[-2,14,-2,-4,-1,-15,-14,-1,2,4,8,0,-6,-7,3,5,-1,2,-7,-1,-1,-6,-6,-5,-11,1,27,9,0,-1,-5,7,2,-2,-1,-4,-2,-3,10,3,-3,-3,-1,-3,2,-10] | H W
[-7,-2,-10,-7,-2,4,-16,0,-6,-1,-15,5,2,-12,-10,-10,6,8,-7,-1,-2,-9,0,2,3,-8,25,-3,-5,0,-1,4,-5,-5,18,5,-4,6,0,0,-12,-3,24,-15,-2,12] | V Q
[-2,2,-8,8,-6,9,-3,2,2,-5,2,0,3,-14,-14,-1,3,13,-6,-1,-2,-15,-6,-3,9,-9,6,-7,3,6,6,-4,5,1,16,-3,-2,7,2,9,-11,0,20,-3,0,8] | V M
[4,-7,4,-3,2,0,14,-1,-3,1,9,-9,3,6,-1,-1,-5,-11,7,2,-1,1,5,1,11,2,-8,2,-1,-1,0,3,-3,3,-10,5,-3,2,1,-5,6,-1,-21,8,-1,3] | D R
[2,9,3,-17,3,-8,14,-1,-15,3,15,-21,-3,1,-7,1,5,-26,5,4,-5,4,6,0,-3,3,26,0,-1,2,-2,10,2,0,-16,2,-3,-7,2,-13,-4,-3,-21,4,6,-7] | D N
[-2,4,-13,-1,-3,2,-20,3,11,-1,-11,2,-5,-9,-7,0,0,12,-5,-2,-1,-18,-9,-3,11,-6,4,1,5,9,11,5,7,-5,15,-1,0,6,0,-14,-14,-3,16,-6,-8,0] | V M
[3,-10,6,-12,1,-2,19,4,0,2,2,-7,4,13,6,3,-10,-13,5,-1,-6,11,6,3,15,5,-15,7,3,-2,4,4,-4,-6,-17,9,4,1,-6,-16,10,-2,-24,8,-1,-3] | D R
[3,9,-4,-2,2,-11,-12,-2,3,3,-5,-9,-2,-4,-4,2,1,-3,-2,1,-1,-16,-7,-5,-3,-2,32,4,-1,4,-1,8,3,-1,4,0,-5,2,15,-4,-8,-7,-7,0,-7,6] | H W
[1,4,6,2,-2,-1,22,1,-14,0,7,-16,-2,0,-5,6,4,-17,3,3,-4,9,6,-3,-3,4,10,0,1,0,-5,-1,-3,1,-13,2,-4,-4,2,7,-2,-2,-12,8,4,-3] | D N
[8,0,6,6,-1,0,34,0,-3,-2,7,-20,7,8,-2,6,-7,-13,8,0,-6,7,3,-5,9,5,-15,-2,5,-1,1,-10,2,1,-11,5,-2,-1,11,1,3,-2,-30,19,-4,7] | D R
[4,16,-2,-6,0,1,-24,5,13,4,5,1,-4,-8,7,14,-11,2,-13,-2,-9,-17,-13,-6,0,6,24,14,-1,2,6,11,-2,-8,-1,-5,6,-1,4,-9,-3,-6,-4,-4,-7,-20] | H W
[-1,-6,-10,4,-1,-8,-2,-2,9,-2,-3,-3,-2,-5,-10,-4,-1,10,-2,-1,2,-18,-6,-1,19,-12,-12,0,6,11,11,5,5,0,15,-1,-5,11,2,-8,-9,-6,9,1,-4,10] | V M
[12,13,0,1,-2,0,-4,2,-3,1,11,-2,6,-17,1,-3,0,-1,-3,1,-2,-16,-2,-3,-25,2,56,0,-10,-5,-15,-7,-1,7,5,3,-6,-2,17,48,1,-1,-2,-6,-2,1] | H W
[7,-1,4,0,-3,-4,33,0,0,-3,19,-17,4,2,-4,1,-5,-7,5,2,-4,7,6,-4,8,2,-13,1,2,1,1,-3,0,-3,-12,5,-3,1,5,4,1,-3,-21,14,4,-2] | D R
[0,-4,-12,-4,2,0,-10,-1,12,-1,-3,2,-4,-4,-8,-10,-1,12,1,-1,3,-25,-7,0,22,-13,-17,3,5,9,15,12,5,-2,10,-1,-2,12,-5,-24,-10,-3,8,0,-3,3] | V M
[1,-4,-6,4,-2,1,-3,-1,10,-1,-4,5,1,0,-1,-4,-6,16,1,-2,2,-6,-5,0,11,-5,-20,1,6,5,7,0,3,-3,10,0,3,7,0,-8,-1,-1,8,1,-4,4] | V Q
[-3,11,0,-1,0,-7,-21,2,4,5,-4,-2,-1,-10,2,15,-8,1,-8,-2,-9,-8,-9,-8,-8,4,30,10,1,1,-2,12,-5,-6,0,0,2,-1,12,-3,-6,-13,-3,-7,-9,-5] | H W
[1,13,3,4,0,-6,13,0,-8,2,2,-18,-5,4,1,10,1,-20,6,4,-3,8,2,-4,-9,11,10,-2,2,2,-5,-1,3,4,-16,0,-1,-7,7,0,-5,1,-19,12,2,-4] | D N
[-4,-14,-8,4,-4,18,-16,5,7,-5,-17,8,-1,-10,-7,-4,2,14,-9,-1,0,-17,-6,2,23,-7,-6,-4,6,8,15,-4,0,-2,19,-3,4,9,-12,-6,-14,6,32,-8,-3,8] | V M
[1,18,-3,1,-7,-14,-3,-1,-2,-1,4,-2,1,-18,-4,4,1,13,-8,2,-2,-10,-5,-7,-18,1,50,1,-3,-2,-12,-2,2,-6,12,-1,-6,-1,20,29,-7,-5,11,-9,-2,2] | H W
[0,12,3,-6,1,-14,-19,-2,8,5,13,3,-4,-8,6,7,-6,9,-9,-4,1,-11,-11,-4,-10,-1,31,12,0,1,-4,9,3,-1,0,-5,0,-3,12,2,-1,-6,-6,-5,-1,-10] | H T
[0,13,-8,1,2,-7,-23,0,2,5,1,-2,1,-11,-2,7,-3,-1,-12,-1,-7,-19,-9,-8,-13,2,32,6,-3,-2,-6,12,-2,-4,3,0,-2,0,15,1,-6,-8,-4,-8,-8,-1] | H W
[2,-5,1,10,-12,11,22,1,3,-10,22,3,7,-18,-5,-2,-4,22,-8,0,-3,-10,-6,-4,9,-8,-4,-2,1,3,-1,-8,0,5,15,-2,-5,11,4,40,1,0,14,2,5,7] | V Q
[0,-14,-8,-2,-4,10,-6,0,6,-4,-7,9,2,-8,-5,-8,-2,15,-3,-1,0,-16,-1,2,18,-7,-8,2,0,3,5,-1,-5,-3,14,1,0,11,-8,5,-2,0,22,-10,-2,5] | V Q
[5,-7,9,-1,1,-4,29,0,-2,-1,11,-13,7,5,-1,7,-7,-13,3,0,-4,7,2,-2,12,2,-6,3,1,-2,-1,0,-5,3,-13,6,-4,1,8,4,8,-2,-29,13,-1,4] | D R
[-4,-7,6,-17,2,-9,14,2,-12,5,-6,-16,1,9,-5,1,-2,-20,1,2,-6,16,8,4,11,2,5,1,3,-2,0,9,-5,-9,-11,14,0,0,0,-31,0,-6,-19,3,-2,5] | D R
[-10,11,-4,-16,-1,-14,-20,1,-6,5,-3,2,-1,-9,-5,1,-1,8,-10,1,-5,10,-1,-6,-7,0,31,5,-1,-2,-6,14,-3,-18,12,1,2,-3,11,-25,-8,-9,10,-15,-3,-2] | H T
[2,11,-1,-1,-1,-15,-4,-2,4,1,10,2,-4,-7,1,-2,2,8,-2,-1,4,-8,-4,-1,-18,-2,28,1,-3,0,-8,-1,7,4,4,-3,-5,0,12,19,-1,0,-1,-2,2,-1] | H T
[-4,2,-3,15,-6,8,-13,3,10,-4,-13,-1,-1,-10,-3,10,-1,11,-9,-2,-2,-13,-13,-3,11,-1,-1,-1,5,7,10,-6,2,1,11,-8,3,7,0,7,-9,3,23,-2,-5,4] | V M
[-5,-6,-12,-13,-5,-2,-15,1,12,-3,-11,3,-7,1,-11,-8,0,8,-4,-1,3,-13,-6,7,30,-12,-9,-1,10,14,22,8,8,-7,14,-3,4,9,-5,-46,-13,-3,13,-1,-4,4] | V M
[3,-2,5,-3,-2,-9,28,0,-9,2,8,-21,4,3,-3,8,-6,-18,7,3,-8,10,7,-4,4,5,-1,4,2,-1,-3,5,-5,-5,-18,8,-6,-2,7,-1,3,-4,-26,14,2,2] | D R
[5,-1,-17,2,0,-6,-3,-5,9,-1,2,0,-1,-8,-13,-19,3,17,2,0,7,-27,-3,-1,4,-16,1,0,-1,7,3,5,5,1,17,0,-8,13,7,2,-9,-2,6,-4,-4,13] | V M
[-3,0,-9,0,-1,8,-21,3,6,-1,-7,6,2,-6,-5,-1,0,9,-6,1,-5,-12,-5,-1,11,-5,-9,3,1,9,8,8,-4,-8,11,0,4,7,-6,-20,-9,-2,13,-9,-6,-1] | V Q
[0,13,-4,-8,1,-13,-23,0,4,3,8,2,0,-5,-1,-1,-4,6,-8,-1,-1,-7,-7,-4,-8,-3,21,5,-1,3,-3,14,3,-6,5,0,-1,-2,12,-19,-4,-7,-5,-7,-5,-6] | H T
[3,3,8,9,-6,4,3,2,9,-2,28,6,4,-12,6,13,-12,10,-11,-4,-2,-12,-13,-9,-1,2,4,8,-2,-2,-3,1,3,7,-1,-6,-1,2,8,31,8,0,-4,2,2,-10] | H T
[1,20,-2,-6,-2,-13,-22,0,10,6,4,1,-6,-13,6,10,-5,6,-8,-2,-2,-10,-13,-7,-16,5,44,9,-2,1,-7,5,3,-6,1,-5,1,-4,12,8,-7,-5,0,-6,-3,-15] | H W
[4,-9,-12,12,0,2,-6,-3,21,-5,-8,6,-4,-3,-4,-5,-4,19,2,-2,4,-30,-9,-2,23,-12,-34,4,5,13,15,0,5,2,11,-3,-1,16,-2,-1,-8,1,13,3,-5,4] | V M
[1,8,3,4,-3,0,-16,5,8,0,-2,4,2,-11,7,16,-9,4,-10,-3,-4,-12,-12,-5,-5,5,28,8,-2,-2,-3,1,-3,3,2,-5,2,0,8,22,2,-2,2,-4,-5,-5] | H W
[12,18,-5,4,-4,7,-12,4,6,-2,5,4,4,-16,5,4,-3,7,-3,2,-7,-17,-6,-6,-18,6,37,1,-8,-4,-6,-9,-3,1,4,-7,2,-1,11,37,0,0,6,-7,-5,-9] | H W
[-7,-5,-6,5,-2,7,-16,1,13,-3,1,9,-2,-8,-4,2,-6,16,-9,-3,1,-20,-12,-1,20,-8,-20,4,2,7,14,11,2,-3,14,-4,2,9,-5,-12,-6,-1,18,-5,-3,0] | V M
[-8,15,-1,-8,1,-23,-16,-6,2,4,5,-1,-7,-3,-5,5,-2,7,-7,-2,2,6,-8,-4,-9,-4,20,3,2,3,-2,13,6,-9,3,1,-2,-4,14,-20,-7,-7,0,-2,1,-7] | H T
[-3,18,-10,-13,3,-22,-28,0,-4,7,-6,0,-6,-10,-3,3,1,3,-6,1,-6,-3,-3,-4,-19,1,43,8,-4,-2,-9,17,-4,-15,5,0,-1,-5,12,-19,-11,-8,5,-16,-4,-8] | H W
[9,-7,4,9,-8,12,17,11,13,-3,13,1,8,-8,0,6,-10,14,-6,-3,-2,-14,-8,-5,20,-1,-8,-1,2,2,7,-10,0,4,7,-3,0,10,3,31,5,1,0,8,-3,1] | V Q
[2,9,6,-7,-5,-9,0,-2,-3,-1,18,3,-5,-12,0,-6,7,6,-9,-1,7,-4,-4,0,-17,-3,50,-2,-3,0,-8,-4,6,9,7,-7,-7,-3,9,32,1,0,7,-7,7,-3] | H T
[1,-11,3,-12,-2,2,15,1,-8,0,0,-8,7,7,-4,-2,-2,-8,3,1,-5,9,8,3,8,1,0,-2,0,-1,0,3,-2,-7,-5,11,-1,-1,0,-16,2,-1,-14,3,-2,9] | D R
[3,9,4,-6,1,-14,20,-2,-10,4,16,-22,-4,3,-5,4,1,-21,6,2,-3,1,5,-2,-5,1,17,4,0,4,-3,8,3,3,-28,1,-8,-6,8,-1,-3,-1,-23,11,6,-9] | D N
[1,5,6,3,-1,9,-24,3,3,1,5,5,1,-14,5,10,-1,1,-11,-1,2,-18,-12,-7,-6,3,37,6,-5,1,-1,3,1,14,1,-10,1,-2,1,27,1,2,3,-9,-3,-7] | H W

[-2,-1,5,3,-11,-9,-4,-28,-8,-23,1,-35,-3,-1,2,-9,2,-7,5,2,-3,3,6,7,-4,4,1,11,8,13,3,0,13,0,12,1,-9,4,5,-7,-2,2,4,1,-15,3] | MN TZ
[-34,11,16,15,5,-9,1,7,-10,3,-8,-5,5,-2,0,-4,-7,-22,-16,4,10,0,-10,-3,0,1,3,-3,0,-2,0,-11,4,-11,1,-2,-7,-2,12,7,-2,-6,5,11,27,-3] | HH CC
[-27,8,14,11,0,-3,-1,14,-10,4,-7,-7,13,-1,0,-9,-7,-24,-14,3,4,0,-10,15,-7,4,3,9,-3,-4,2,-7,-1,-11,4,0,-5,2,19,10,-1,-5,7,8,28,-1] | HH Br
[-11,7,0,13,4,-8,-3,-13,-3,7,1,-1,7,1,3,-9,-15,-10,-8,6,7,3,-8,-1,0,1,5,6,1,-3,1,-8,11,-3,-1,1,-3,2,14,-1,2,-4,3,6,19,-1] | HH CC
[-16,5,8,13,3,-7,-4,4,-1,7,-1,-5,21,1,4,-8,-10,-25,-11,5,3,4,-10,1,-1,-1,5,9,-1,-4,1,-10,7,-8,2,-2,-1,3,18,4,1,-4,2,9,25,-1] | HH PP
[-18,6,9,10,-1,4,-5,7,-3,2,-4,-13,2,-2,3,-9,-7,-5,-9,0,5,3,-3,4,-4,6,2,10,2,-3,2,0,7,-5,0,0,-1,1,19,7,3,-1,1,5,12,1] | HH Br
[-6,-1,6,9,-11,-8,-5,-13,-6,-25,5,-33,-5,-1,0,-9,5,-4,5,1,1,2,4,1,-9,4,1,8,11,14,4,4,20,0,16,0,-8,-3,3,-9,1,2,1,-1,-14,3] | MN TZ
[-21,-2,-8,7,-11,-3,-4,33,-1,-16,4,13,-2,3,5,-1,5,-21,-4,-10,5,-1,3,-14,-5,1,-3,-14,4,6,-3,-13,17,-10,2,-3,-5,-7,-3,9,-4,2,-2,17,14,1] | Fm Zl
[-20,7,7,12,-2,-9,-23,1,1,0,1,7,-12,4,2,-11,-11,-8,-13,5,9,4,-5,-3,-3,0,3,6,-4,-3,-2,-12,17,-5,3,2,-6,4,17,3,0,0,4,10,19,0] | HH PP
[-7,0,-12,-2,-8,4,-1,31,-7,-14,4,15,16,2,4,3,5,-17,1,-11,-7,0,0,-6,-9,4,-2,-11,5,4,-5,-8,2,-5,4,-3,-4,-7,-2,14,-4,2,-4,11,15,3] | Fm Zl
[-9,1,-3,2,-6,-8,0,23,-10,-23,6,2,12,1,2,-5,10,-16,1,-11,0,0,7,-4,-6,6,-1,-16,4,5,-6,-14,7,-5,8,-3,-8,-3,-6,5,-2,-1,0,18,13,-2] | Fm Zl
[-26,5,8,9,1,-2,-4,7,-4,-2,0,-5,7,0,0,-8,-13,-5,-8,3,6,5,-1,6,-3,9,4,6,-7,-10,0,-11,5,-8,3,1,-8,2,15,10,1,-7,6,12,15,0] | HH PP
[5,1,4,2,-6,-10,-3,-29,-4,-15,2,-25,-14,2,4,-10,-1,7,3,0,2,6,4,4,-1,3,1,3,10,12,7,2,26,4,7,3,-5,2,1,-10,0,3,-1,1,-10,3] | MN Mp
[0,-2,7,7,-9,-20,-3,-20,-7,-28,3,-34,-3,-1,1,-14,8,-9,7,-1,6,4,9,2,-6,3,0,4,8,13,3,-4,22,3,15,1,-10,1,1,-15,1,7,4,0,-15,2] | MN Mp
[-6,-2,8,5,-7,-5,-4,-17,-6,-16,-1,-38,8,-1,2,-11,5,-18,2,1,4,1,1,5,-6,5,1,12,8,11,5,-1,17,-2,12,-2,-7,0,4,-9,0,0,3,-2,-7,1] | MN TZ
[-27,-1,-11,5,-8,5,-2,40,-2,-18,5,5,12,-2,4,4,4,-9,3,-8,1,1,7,-12,-12,11,-4,-8,0,2,-4,-7,12,-10,4,-3,-7,-12,-6,12,0,-3,-2,16,2,1] | Fm Fh
[0,4,4,-1,-12,-13,-7,15,0,-22,-4,-30,4,-2,5,-10,5,-15,1,-7,7,5,-1,9,-8,4,-5,5,3,10,7,-7,17,1,16,3,-8,4,14,-6,1,-2,3,-3,4,2] | MN FZ
[-18,-2,-12,2,-13,4,-1,28,-7,-19,3,-1,20,1,4,6,4,-14,4,-6,-9,-2,0,-10,-13,7,-4,-4,9,6,-4,-2,5,-7,5,-4,-6,-12,-5,9,-2,1,-1,13,-6,2] | Fm Fh
[2,0,1,7,-7,-14,-3,-25,-5,-19,10,-24,2,0,-3,-7,-4,2,16,5,-3,6,2,1,-9,0,0,2,7,11,0,2,20,4,12,1,-8,-3,-1,-12,0,1,3,2,-16,2] | MN TZ
[-7,-4,4,5,-14,-2,-2,-28,-7,-20,0,-29,-15,1,0,-5,1,2,2,2,-2,-1,7,0,-6,2,-1,12,11,14,4,6,19,-1,9,1,-7,-4,-1,-3,-3,5,3,0,-18,3] | MN Mp
